Below are the code and all the weights of a small trained network. Each question names an input and a target symbol and asks about switching units off, where a switched-off unit gives its printed mean instead of its output.

import numpy as np


def w(rows, s, z=0):
    codes = np.array(rows[::2]) - 128.0
    scale = np.full(codes.shape[1], s)
    scale[-1] = z or s
    return codes * scale


def f(y):
    return np.maximum(y, 0)


def softmax(a):
    e = np.exp(a - a.max(-1, keepdims=True))
    return e / e.sum(-1, keepdims=True)


def log_softmax(a):
    a = a - a.max(-1, keepdims=True)
    return a - np.log(np.exp(a).sum(-1, keepdims=True))


def net(x, mask):
    ids = ['αζηθστ'.index(c) for c in x.split()]
    T = len(ids)
    res = E[ids] + P[:T]
    u = 0
    for l in range(2):
        r = res
        for j in range(2):
            rows = slice(4 * j, 4 * j + 4)
            q, k, v = (r @ M[l][rows].T for M in (Q, K, V))
            z = softmax(np.where(np.tri(T) > 0, q @ k.T / 4**0.5, -1e9)) @ v
            o = O[l][rows]
            res = res + np.where(mask[u + j], z, o[:, -1]) @ o[:, :-1]
        u += 2
        y = f(res @ A[l][:, :-1].T + A[l][:, -1])
        res = res + np.where(mask[u : u + 8], y, B[l][:, -1]) @ B[l][:, :-1]
        u += 8
    return log_softmax(res[-1] @ U[:, :-1].T + U[:, -1])


Q, K, V, O, A, B = {}, {}, {}, {}, {}, {}
E = w([
[118,105,180,68,102,38,105,146,168,181,190,91],'α',
[81,74,43,129,97,131,131,143,123,139,87,84],'ζ',
[72,159,178,207,177,53,99,85,145,68,118,150],'η',
[152,117,124,77,199,126,159,164,126,149,64,119],'θ',
[124,128,55,148,187,11,117,89,156,138,125,139],'σ',
[111,138,177,253,128,199,162,136,216,173,160,116],'τ',
],0.017)
P = w([
[147,183,64,141,157,148,103,251,112,190,125,95],'0',
[134,153,102,106,103,115,187,180,189,78,147,147],'1',
[130,176,124,79,122,104,173,169,183,42,162,58],'2',
[122,135,128,97,122,192,124,139,212,78,113,130],'3',
[72,134,138,76,146,90,134,136,189,88,85,61],'4',
[90,124,131,200,89,204,168,127,183,75,122,137],'5',
[97,211,116,121,119,144,105,75,120,3,128,61],'6',
[136,210,114,113,148,216,109,75,144,32,117,85],'7',
],0.0065)
Q[0] = w([
[75,144,93,186,187,129,154,88,159,102,117,120],'L0H0',
[163,99,122,149,18,95,116,90,86,135,105,179],'L0H0',
[77,153,159,124,130,133,138,68,172,157,171,114],'L0H0',
[138,133,126,142,163,144,135,95,73,197,173,158],'L0H0',
[156,2,73,95,132,142,184,158,83,91,141,154],'L0H1',
[225,224,88,173,142,121,203,178,147,132,128,223],'L0H1',
[220,224,127,111,77,94,75,65,88,66,181,206],'L0H1',
[113,121,184,136,75,175,102,66,103,144,194,165],'L0H1',
],0.0067)
K[0] = w([
[127,85,56,130,73,131,173,206,108,144,87,56],'L0H0',
[131,171,161,147,155,145,176,165,137,126,99,128],'L0H0',
[153,117,152,73,118,101,103,152,114,148,148,209],'L0H0',
[163,113,148,145,144,143,122,125,143,62,126,141],'L0H0',
[110,1,114,176,150,162,171,138,145,106,130,125],'L0H1',
[68,125,133,151,202,46,195,83,169,145,160,150],'L0H1',
[159,180,165,137,159,116,74,187,145,129,153,119],'L0H1',
[147,128,155,109,159,95,136,203,63,144,104,165],'L0H1',
],0.007)
V[0] = w([
[179,108,127,150,222,72,173,175,134,254,114,132],'L0H0',
[134,155,200,95,174,84,111,73,156,164,120,162],'L0H0',
[145,151,118,140,108,149,161,225,170,111,131,155],'L0H0',
[146,232,129,133,178,100,134,107,115,130,176,159],'L0H0',
[126,156,109,203,98,106,37,183,137,156,159,123],'L0H1',
[135,194,114,115,149,66,83,70,160,72,25,156],'L0H1',
[88,78,70,77,156,93,67,150,96,133,106,70],'L0H1',
[86,50,162,109,102,117,167,107,247,120,198,94],'L0H1',
],0.007)
O[0] = w([
[159,130,160,50,2,174,175,86,143,151,118,102,254],'L0H0',
[211,187,95,165,139,121,180,133,209,163,214,159,122],'L0H0',
[193,100,157,43,147,149,149,125,165,136,190,99,167],'L0H0',
[155,168,99,127,80,131,95,111,161,119,110,211,123],'L0H0',
[113,135,110,129,131,69,42,146,114,120,169,42,147],'L0H1',
[104,100,138,137,121,81,182,142,173,89,83,124,186],'L0H1',
[178,77,47,189,103,176,104,75,67,130,133,101,188],'L0H1',
[155,79,114,198,119,196,167,121,208,133,169,149,169],'L0H1',
],0.0091,0.0075)
A[0] = w([
[94,90,77,167,120,201,118,79,115,148,134,54,182],'L0N0',
[124,64,119,85,46,82,138,102,132,151,205,143,216],'L0N1',
[88,170,119,120,204,141,180,83,147,102,122,89,188],'L0N2',
[81,21,21,168,147,214,91,193,96,88,123,64,181],'L0N3',
[154,135,94,86,70,98,160,133,147,193,131,112,175],'L0N4',
[91,154,255,115,136,192,131,138,113,160,96,104,202],'L0N5',
[138,106,73,114,118,109,174,124,137,90,80,135,251],'L0N6',
[185,104,87,74,98,75,158,95,153,84,126,125,179],'L0N7',
],0.0074,0.0018)
B[0] = w([
[72,99,147,44,183,44,38,126,212,144,127,166,216],'L0N0',
[115,83,31,241,255,174,171,164,163,100,162,47,213],'L0N1',
[78,90,141,143,145,194,15,200,222,162,118,220,192],'L0N2',
[119,134,93,119,177,167,44,148,97,165,151,196,224],'L0N3',
[151,187,15,228,112,186,67,24,95,118,55,71,234],'L0N4',
[108,181,162,101,31,126,90,152,172,206,147,88,184],'L0N5',
[37,65,207,157,95,224,139,150,177,136,127,54,235],'L0N6',
[124,84,124,175,72,181,173,130,161,186,127,117,254],'L0N7',
],0.0062,0.0092)
Q[1] = w([
[98,117,44,127,139,185,102,97,162,114,130,89],'L1H0',
[92,97,220,139,200,90,62,111,133,159,160,176],'L1H0',
[82,152,114,166,154,39,133,175,61,118,116,202],'L1H0',
[160,138,64,122,99,100,151,124,165,191,188,80],'L1H0',
[130,149,121,121,143,152,62,145,138,175,120,96],'L1H1',
[38,29,135,116,133,216,44,76,231,170,70,44],'L1H1',
[139,165,142,52,146,96,186,156,1,65,130,172],'L1H1',
[82,113,136,66,144,102,86,157,148,138,95,69],'L1H1',
],0.0066)
K[1] = w([
[134,146,52,107,127,149,67,115,9,103,120,126],'L1H0',
[186,167,146,178,81,49,113,146,116,124,94,94],'L1H0',
[218,97,197,122,154,88,185,61,122,103,139,132],'L1H0',
[35,103,81,141,168,219,119,209,131,162,104,212],'L1H0',
[122,132,116,94,83,177,145,145,81,123,107,80],'L1H1',
[75,125,42,133,106,106,20,169,56,134,146,108],'L1H1',
[218,99,154,155,118,105,254,140,161,104,158,182],'L1H1',
[204,45,119,181,81,125,105,101,34,118,99,158],'L1H1',
],0.0071)
V[1] = w([
[176,149,164,81,132,232,112,106,100,111,49,83],'L1H0',
[158,139,150,153,91,144,230,1,134,194,168,99],'L1H0',
[134,113,229,79,161,111,185,111,171,181,181,99],'L1H0',
[66,114,133,131,35,60,154,114,84,68,32,162],'L1H0',
[46,150,134,91,46,117,168,200,202,104,52,122],'L1H1',
[156,179,43,204,187,78,175,91,118,91,46,134],'L1H1',
[122,205,119,167,85,157,122,106,224,112,124,96],'L1H1',
[80,180,144,161,178,132,159,163,204,96,119,192],'L1H1',
],0.0058)
O[1] = w([
[153,120,105,154,114,73,114,203,178,130,109,195,201],'L1H0',
[62,113,183,205,164,70,92,41,79,154,98,146,177],'L1H0',
[192,104,154,109,148,169,159,145,147,83,66,160,36],'L1H0',
[49,138,200,132,103,117,145,203,148,165,122,100,10],'L1H0',
[110,46,82,159,103,59,107,104,99,226,125,67,108],'L1H1',
[68,176,110,195,175,248,90,202,137,187,139,156,86],'L1H1',
[118,105,136,136,64,146,118,119,77,98,210,45,202],'L1H1',
[126,23,126,89,122,254,107,139,241,65,180,81,23],'L1H1',
],0.0067,0.013)
A[1] = w([
[174,205,146,158,143,92,233,156,153,136,119,91,197],'L1N0',
[177,104,113,79,132,189,143,162,97,145,74,152,116],'L1N1',
[116,152,50,136,99,116,128,146,101,177,146,98,251],'L1N2',
[154,104,99,63,2,144,169,132,219,23,152,179,42],'L1N3',
[122,64,163,124,243,118,93,138,125,202,90,98,132],'L1N4',
[206,190,219,174,135,79,76,93,82,164,173,72,121],'L1N5',
[230,135,132,165,88,99,61,133,84,182,68,183,147],'L1N6',
[106,137,112,178,120,156,152,163,61,131,132,102,15],'L1N7',
],0.006,0.0012)
B[1] = w([
[156,135,126,193,119,139,2,170,167,109,94,129,163],'L1N0',
[247,79,207,96,148,158,148,102,161,126,105,81,157],'L1N1',
[126,109,181,129,180,150,98,122,137,137,128,79,245],'L1N2',
[112,142,154,139,116,109,160,109,133,186,131,164,204],'L1N3',
[105,225,188,160,55,131,127,113,77,96,133,135,171],'L1N4',
[133,76,88,109,167,126,192,142,89,115,60,149,223],'L1N5',
[126,90,102,151,130,104,75,188,174,63,147,192,202],'L1N6',
[102,163,175,75,148,93,182,77,108,200,137,167,186],'L1N7',
],0.0085,0.012)
U = w([
[139,220,28,147,93,157,129,111,109,49,160,150,250],'α',
[30,138,1,53,213,92,231,149,188,117,102,176,5],'ζ',
[58,41,104,88,144,180,80,188,169,66,151,97,249],'η',
[103,114,78,158,134,81,132,183,139,100,91,170,116],'θ',
[79,208,125,78,122,66,141,109,114,225,238,172,125],'σ',
[132,99,134,64,130,82,158,87,139,121,137,120,66],'τ',
],0.0049,0.0011)

Each question gives the input, a string of symbols that net reads in full, and the target symbol t.
The units are the heads (4 rows each of Q, K, V and O) and the neurons (one row each of A and B). Each row of codes is followed by its name. A weight is (code - 128) times the scale printed after its matrix; where a second scale follows, it is the last column's (O, A, B and U).
mask holds one flag per unit, layer by layer, with each layer's heads first. A switched-off unit (its flag False) gives its mean, the last column of its rows in O or B, instead of its output. The means were averaged over made-up inputs and are rounded, as every weight is.
A unit's drop is (log p(t) with every unit on - log p(t) with that unit switched off) / (log p(t) with every unit on - log p(t) with every unit switched off).
The circuit of an input: a set's keep is (log p(t) with only the set's units on - log p(t) with every unit switched off) / (log p(t) with every unit on - log p(t) with every unit switched off). Starting from the 12 units with the biggest drops (on a tie, the unit counted first), units are removed one at a time, each time the one whose removal leaves the highest keep (on an exact tie, the one counted first), for as long as the keep stays at least 0.8.
circuit, biggest first: the units of the circuit, biggest drop first
most important unit: the unit with the biggest drop
top k neurons: the k neurons with the biggest drops, biggest first
top k neurons in layer l: the k neurons of layer l with the biggest drops, biggest first
which heads matter: for each layer, one digit per head in row order, 1 if its drop is at least 0.15 and else 0, layers parted by /
input ζ α τ, target σ: top neuron	[L1N3]
input ζ θ θ α η α θ σ, target ζ: circuit, biggest first	[L0H0, L1H1, L1H0, L0N3]
input θ τ η τ τ, target θ: which heads matter	11 / 11
input θ α η τ θ α, target θ: which heads matter	11 / 10
input τ τ θ θ σ, target τ: which heads matter	01 / 01
input τ θ σ α, target τ: circuit, biggest first	[L1H1, L0H1, L0N5, L0H0]
input θ θ σ ζ θ σ ζ η, target θ: which heads matter	11 / 10
input η θ σ, target η: which heads matter	00 / 01
input ζ θ θ, target τ: which heads matter	10 / 11
input α τ ζ η ζ, target α: top 4 neurons	[L1N4, L0N4, L0N0, L0N3]
input η τ θ τ, target η: top 2 neurons	[L1N7, L1N4]
input η θ σ α, target η: which heads matter	01 / 01
input η θ θ θ, target η: which heads matter	10 / 01
input τ σ τ, target τ: most important unit	L1H1
input α ζ θ θ θ τ, target σ: top 2 neurons in layer 0	[L0N3, L0N5]
input σ θ ζ ζ, target σ: top 2 neurons	[L0N0, L0N4]
input σ θ α ζ ζ, target σ: top 3 neurons in layer 0	[L0N4, L0N0, L0N3]
input ζ σ ζ η, target ζ: top 2 neurons in layer 0	[L0N3, L0N0]
input η θ η η, target η: which heads matter	10 / 01
input σ α θ η, target σ: which heads matter	11 / 11
input τ θ σ θ α α θ η, target τ: most important unit	L1H1
input σ θ ζ, target η: top 2 neurons in layer 0	[L0N0, L0N3]
input η σ α θ θ θ ζ, target η: top 2 neurons	[L0N0, L1N7]
input ζ θ θ α, target α: top 2 neurons	[L1N0, L0N3]
input ζ θ θ θ θ θ θ σ, target ζ: which heads matter	10 / 11
input σ η τ η η, target σ: top 3 neurons	[L0N4, L1N7, L1N6]
input θ η ζ θ θ τ θ ζ, target θ: most important unit	L0H0
